Below are the code and all the weights of a small trained network. Each question names an input and a class and asks about switching units off, where a switched-off unit gives its printed mean instead of its output.

import numpy as np


def w(rows, s, z=0):
    codes = np.array(rows[::2]) - 128.0
    scale = np.full(codes.shape[1], s)
    scale[-1] = z or s
    return codes * scale


def norm(h):
    return h / np.sqrt((h * h).mean(-1, keepdims=True) + 1e-5)


def f(y):
    return np.maximum(y, 0)


def log_softmax(a):
    a = a - a.max(-1, keepdims=True)
    return a - np.log(np.exp(a).sum(-1, keepdims=True))


def net(x, mask):
    res = np.array(x, float).reshape(1, 2) / 4 @ E
    u = 0
    for l in range(4):
        y = f(norm(res) @ A[l][:, :-1].T + A[l][:, -1])
        res = res + np.where(mask[u : u + 6], y, B[l][:, -1]) @ B[l][:, :-1]
        u += 6
    return log_softmax(norm(res)[-1] @ U[:, :-1].T + U[:, -1])


A, B = {}, {}
E = w([
[74,164,2,154,151,15,92,188,160],'x0',
[79,79,138,175,147,151,144,68,165],'x1',
],0.0088)
A[0] = w([
[121,144,159,131,160,191,133,121,120,73],'L0N1',
[76,104,95,253,109,114,81,113,217,9],'L0N2',
[127,114,144,151,108,117,52,91,114,37],'L0N3',
[61,136,73,130,133,154,137,178,123,126],'L0N4',
[28,100,74,168,176,85,180,114,230,13],'L0N5',
[95,129,173,196,143,158,226,173,63,158],'L0N6',
],0.0065,0.0015)
B[0] = w([
[121,142,158,128,51,111,171,187,146,185],'L0N1',
[26,52,88,152,120,110,85,118,47,230],'L0N2',
[119,232,109,157,97,145,133,150,24,133],'L0N3',
[123,38,179,92,99,76,168,66,133,186],'L0N4',
[15,75,7,139,136,182,50,143,139,254],'L0N5',
[143,254,145,172,127,87,187,162,139,184],'L0N6',
],0.0062,0.006)
A[1] = w([
[185,187,109,132,123,82,112,121,137,20],'L1N1',
[194,139,255,109,75,182,159,53,73,142],'L1N2',
[113,118,131,171,153,175,115,102,138,92],'L1N3',
[201,109,193,148,87,175,176,67,140,171],'L1N4',
[169,150,91,127,118,107,147,125,153,2],'L1N5',
[118,110,72,57,108,73,140,153,140,205],'L1N6',
],0.0093,0.00093)
B[1] = w([
[146,119,213,208,98,149,160,58,154,154],'L1N1',
[103,147,2,57,131,124,137,187,186,249],'L1N2',
[136,133,115,172,156,45,125,156,165,150],'L1N3',
[192,181,137,118,200,153,150,156,202,207],'L1N4',
[160,159,205,176,74,150,217,99,178,139],'L1N5',
[192,151,196,167,134,190,143,95,114,183],'L1N6',
],0.0085,0.014)
A[2] = w([
[27,60,90,112,154,134,118,165,80,3],'L2N1',
[180,62,126,131,141,184,78,119,108,97],'L2N2',
[85,172,146,85,122,157,125,88,109,100],'L2N3',
[198,130,100,154,72,86,69,135,114,136],'L2N4',
[133,69,31,97,153,159,160,136,184,123],'L2N5',
[124,118,106,254,126,103,149,138,117,132],'L2N6',
],0.0071,0.0023)
B[2] = w([
[124,136,124,165,180,15,169,148,145,208],'L2N1',
[165,147,163,131,86,186,173,144,126,136],'L2N2',
[121,141,121,72,93,122,99,110,120,128],'L2N3',
[104,58,177,128,95,200,133,111,97,149],'L2N4',
[149,171,164,161,174,121,111,144,254,254],'L2N5',
[138,113,59,84,121,190,78,143,115,203],'L2N6',
],0.0089,0.008)
A[3] = w([
[2,90,142,156,158,76,109,117,141,84],'L3N1',
[133,85,103,70,75,100,107,140,65,105],'L3N2',
[90,112,141,148,65,142,68,94,147,250],'L3N3',
[118,154,121,47,166,137,116,140,212,65],'L3N4',
[161,132,161,105,87,110,163,68,102,114],'L3N5',
[152,145,245,198,102,72,166,143,148,95],'L3N6',
],0.0087,0.0021)
B[3] = w([
[145,127,97,149,82,5,106,103,92,234],'L3N1',
[164,99,169,138,125,196,141,147,151,133],'L3N2',
[57,85,122,72,172,150,155,140,116,173],'L3N3',
[51,160,190,148,182,134,154,162,131,255],'L3N4',
[135,122,119,189,96,49,141,144,91,157],'L3N5',
[162,188,131,145,83,115,90,107,125,177],'L3N6',
],0.011,0.0083)
U = w([
[203,183,194,176,63,162,140,108,82,164],'0',
[121,127,169,71,148,126,159,92,65,18],'1',
[140,95,188,70,155,137,126,88,106,3],'2',
[106,50,109,129,108,247,111,152,66,109],'3',
[115,199,146,108,183,151,167,183,220,194],'4',
[62,75,59,150,149,61,99,129,103,200],'5',
],0.014,0.0052)

Each question gives the input, the list of numbers given to net, and the class t.
The units are the neurons (one row each of A and B). Each row of codes is followed by its name. A weight is (code - 128) times the scale printed after its matrix; where a second scale follows, it is the last column's (A, B and U).
mask holds one flag per neuron, layer by layer. A switched-off neuron (its flag False) gives its mean, the last column of its row in B, instead of its output. The means were averaged over made-up inputs and are rounded, as every weight is.
A unit's drop is (log p(t) with every unit on - log p(t) with that unit switched off) / (log p(t) with every unit on - log p(t) with every unit switched off).
most important unit: the unit with the biggest drop
k most important neurons: the k neurons with the biggest drops, biggest first
drop of u: that unit's drop, to one decimal
input [4,-4], class 0: most important unit : L1N6
input [6,-2], class 5: 3 most important neurons : L1N4; L1N2; L0N5
input [5,-4], class 3: 2 most important neurons : L1N2; L1N4
input [-2,6], class 5: 3 most important neurons : L1N2; L1N4; L1N6
input [8,-7], class 3: 4 most important neurons : L1N2; L1N4; L2N6; L2N4
input [2,-1], class 3: 4 most important neurons : L1N2; L1N6; L1N4; L2N5
input [5,-3], class 3: 2 most important neurons : L1N2; L1N6
input [5,-5], class 0: 3 most important neurons : L1N6; L0N5; L0N2
input [4,-1], class 5: 2 most important neurons : L1N4; L1N2
input [-1,-7], class 0: 2 most important neurons : L1N1; L1N4
input [4,-3], class 3: 3 most important neurons : L1N2; L1N4; L2N6
input [1,-1], class 0: drop of L1N2 : 0.7
input [1,-2], class 0: drop of L2N4 : 0.0
input [1,0], class 5: drop of L1N4 : 0.1
